Below is a small trained network, with its code and all its weights. Each question gives an input and a target symbol and asks what happens when units are switched off, that is, made to give their printed mean instead of their output.

import numpy as np


def w(rows, s, z=0):
    codes = np.array(rows[::2]) - 128.0
    scale = np.full(codes.shape[1], s)
    scale[-1] = z or s
    return codes * scale


def f(y):
    return y / 2 * (1 + np.tanh(0.7978845608 * (y + 0.044715 * y**3)))


def softmax(a):
    e = np.exp(a - a.max(-1, keepdims=True))
    return e / e.sum(-1, keepdims=True)


def log_softmax(a):
    a = a - a.max(-1, keepdims=True)
    return a - np.log(np.exp(a).sum(-1, keepdims=True))


def net(x, mask):
    ids = ['αγδεηθλπτψω'.index(c) for c in x.split()]
    T = len(ids)
    res = E[ids] + P[:T]
    u = 0
    for l in range(3):
        q, k, v = (res @ M[l].T for M in (Q, K, V))
        z = softmax(np.where(np.tri(T) > 0, q @ k.T / 2**0.5, -1e9)) @ v
        res = res + np.where(mask[u], z, O[l][:, -1]) @ O[l][:, :-1]
        u += 1
        y = f(res @ A[l][:, :-1].T + A[l][:, -1])
        res = res + np.where(mask[u : u + 8], y, B[l][:, -1]) @ B[l][:, :-1]
        u += 8
    return log_softmax(res[-1] @ U[:, :-1].T + U[:, -1])


Q, K, V, O, A, B = {}, {}, {}, {}, {}, {}
E = w([
[70,77,131],'α',
[44,76,163],'γ',
[117,252,192],'δ',
[187,213,95],'ε',
[55,94,84],'η',
[142,53,151],'θ',
[97,46,208],'λ',
[114,64,200],'π',
[87,72,126],'τ',
[166,191,161],'ψ',
[107,76,94],'ω',
],0.014)
P = w([
[136,153,96],'0',
[242,160,186],'1',
[100,110,90],'2',
[190,183,185],'3',
[64,80,75],'4',
[135,213,188],'5',
[25,51,60],'6',
[94,255,173],'7',
[17,48,52],'8',
],0.0072)
Q[0] = w([
[206,255,208],'L0H1',
[32,74,116],'L0H1',
],0.0085)
K[0] = w([
[138,255,192],'L0H1',
[84,97,123],'L0H1',
],0.0087)
V[0] = w([
[98,254,177],'L0H1',
[30,47,125],'L0H1',
],0.0053)
O[0] = w([
[3,223,168,113],'L0H1',
[79,51,113,255],'L0H1',
],0.0057,0.0032)
A[0] = w([
[179,138,122,241],'L0N1',
[161,210,177,91],'L0N2',
[159,133,11,254],'L0N3',
[125,104,64,143],'L0N4',
[110,68,135,104],'L0N5',
[166,109,117,105],'L0N6',
[44,129,147,241],'L0N7',
[167,158,119,214],'L0N8',
],0.011,0.0027)
B[0] = w([
[42,142,187,129],'L0N1',
[171,2,63,190],'L0N2',
[157,205,108,198],'L0N3',
[222,132,105,190],'L0N4',
[195,72,132,197],'L0N5',
[185,124,195,120],'L0N6',
[67,88,88,254],'L0N7',
[24,61,176,136],'L0N8',
],0.0069,0.007)
Q[1] = w([
[134,250,213],'L1H1',
[44,2,171],'L1H1',
],0.0071)
K[1] = w([
[88,249,174],'L1H1',
[144,108,97],'L1H1',
],0.011)
V[1] = w([
[112,168,162],'L1H1',
[166,2,85],'L1H1',
],0.007)
O[1] = w([
[59,149,152,74],'L1H1',
[170,9,136,254],'L1H1',
],0.012,0.01)
A[1] = w([
[170,168,82,180],'L1N1',
[124,107,153,106],'L1N2',
[69,120,104,111],'L1N3',
[161,159,197,253],'L1N4',
[124,127,132,85],'L1N5',
[159,120,157,109],'L1N6',
[89,129,247,112],'L1N7',
[202,83,117,68],'L1N8',
],0.013,0.0041)
B[1] = w([
[143,99,105,129],'L1N1',
[124,147,204,147],'L1N2',
[75,110,156,135],'L1N3',
[2,91,70,128],'L1N4',
[140,137,146,123],'L1N5',
[152,177,158,139],'L1N6',
[163,171,53,131],'L1N7',
[192,112,157,252],'L1N8',
],0.0083,0.017)
Q[2] = w([
[249,90,182],'L2H1',
[124,147,158],'L2H1',
],0.013)
K[2] = w([
[167,2,62],'L2H1',
[151,137,128],'L2H1',
],0.0081)
V[2] = w([
[118,134,252],'L2H1',
[64,85,144],'L2H1',
],0.013)
O[2] = w([
[136,198,250,3],'L2H1',
[56,26,200,111],'L2H1',
],0.015,0.0078)
A[2] = w([
[180,151,151,130],'L2N1',
[14,174,100,247],'L2N2',
[166,83,114,132],'L2N3',
[180,108,113,144],'L2N4',
[136,50,134,129],'L2N5',
[254,57,148,126],'L2N6',
[214,63,130,126],'L2N7',
[141,32,133,119],'L2N8',
],0.0077,0.011)
B[2] = w([
[152,144,147,138],'L2N1',
[255,21,190,144],'L2N2',
[125,137,113,200],'L2N3',
[145,155,128,188],'L2N4',
[54,151,130,208],'L2N5',
[107,183,159,254],'L2N6',
[103,162,121,235],'L2N7',
[83,125,105,227],'L2N8',
],0.0086,0.028)
U = w([
[61,156,150,141],'α',
[22,116,170,3],'γ',
[149,11,155,208],'δ',
[255,20,97,146],'ε',
[68,109,55,111],'η',
[185,150,158,127],'θ',
[119,128,201,92],'λ',
[107,129,166,183],'π',
[104,171,142,214],'τ',
[172,64,143,187],'ψ',
[232,144,71,66],'ω',
],0.0073,0.005)

Each question gives the input, a string of symbols that net reads in full, and the target symbol t.
The units are the heads (2 rows each of Q, K, V and O) and the neurons (one row each of A and B). Each row of codes is followed by its name. A weight is (code - 128) times the scale printed after its matrix; where a second scale follows, it is the last column's (O, A, B and U).
mask holds one flag per unit, layer by layer, with each layer's heads first. A switched-off unit (its flag False) gives its mean, the last column of its rows in O or B, instead of its output. The means were averaged over made-up inputs and are rounded, as every weight is.
A unit's drop is (log p(t) with every unit on - log p(t) with that unit switched off) / (log p(t) with every unit on - log p(t) with every unit switched off).
most important unit: the unit with the biggest drop
k most important neurons: the k neurons with the biggest drops, biggest first
top k neurons in layer l: the k neurons of layer l with the biggest drops, biggest first
input ω η η η δ η η ε, target η: 2 most important neurons : L0N2, L0N3
input η ω η τ η ω η π, target η: 2 most important neurons : L0N2, L0N3
input η η η δ δ, target δ: most important unit : L0N2
input τ η η α η ω ω δ τ, target τ: 4 most important neurons : L1N8, L2N6, L0N5, L2N7
input η η δ ψ θ λ, target θ: 2 most important neurons : L0N3, L1N8
input ω θ γ ω, target γ: 3 most important neurons : L0N3, L0N7, L0N2
input δ λ λ η η λ δ γ, target δ: 3 most important neurons : L0N2, L1N8, L2N6
input ω δ θ ε, target θ: 2 most important neurons : L0N2, L2N5
input α ε ω λ, target ω: top 2 neurons in layer 2 : L2N5, L2N8
input η δ δ η γ ε η η λ, target λ: 3 most important neurons : L0N5, L0N3, L1N8
input δ ψ γ ψ η λ θ η, target θ: 2 most important neurons : L1N8, L0N5
input η δ ω δ λ π, target λ: 2 most important neurons : L0N2, L0N3
input δ ω η η δ ω, target δ: 4 most important neurons : L0N2, L1N8, L0N5, L2N6
input δ δ ω ε ε δ δ π, target δ: 3 most important neurons : L1N8, L0N2, L2N2
input α η α η η η η τ, target η: most important unit : L0H1
input δ ψ η η η ω, target η: 3 most important neurons : L0N2, L0N3, L2N2
input ψ η ω τ δ ω, target δ: top 3 neurons in layer 0 : L0N2, L0N5, L0N7
input η ω ε η, target ε: top 4 neurons in layer 0 : L0N2, L0N5, L0N7, L0N3
input ω λ η α η π η θ ε, target ε: top 3 neurons in layer 2 : L2N6, L2N5, L2N7
input δ δ δ η, target δ: most important unit : L2N2
input ε π ε, target ε: top 2 neurons in layer 1 : L1N8, L1N4
input η α λ ω, target λ: top 2 neurons in layer 0 : L0N3, L0N5
input ε η η η ω ε, target ω: top 3 neurons in layer 0 : L0N2, L0N4, L0N3
input λ δ ε η ω γ, target ω: top 2 neurons in layer 0 : L0N4, L0N5
input δ η η γ, target η: top 2 neurons in layer 0 : L0N3, L0N1
input λ η π η ω, target ω: top 2 neurons in layer 0 : L0N4, L0N3
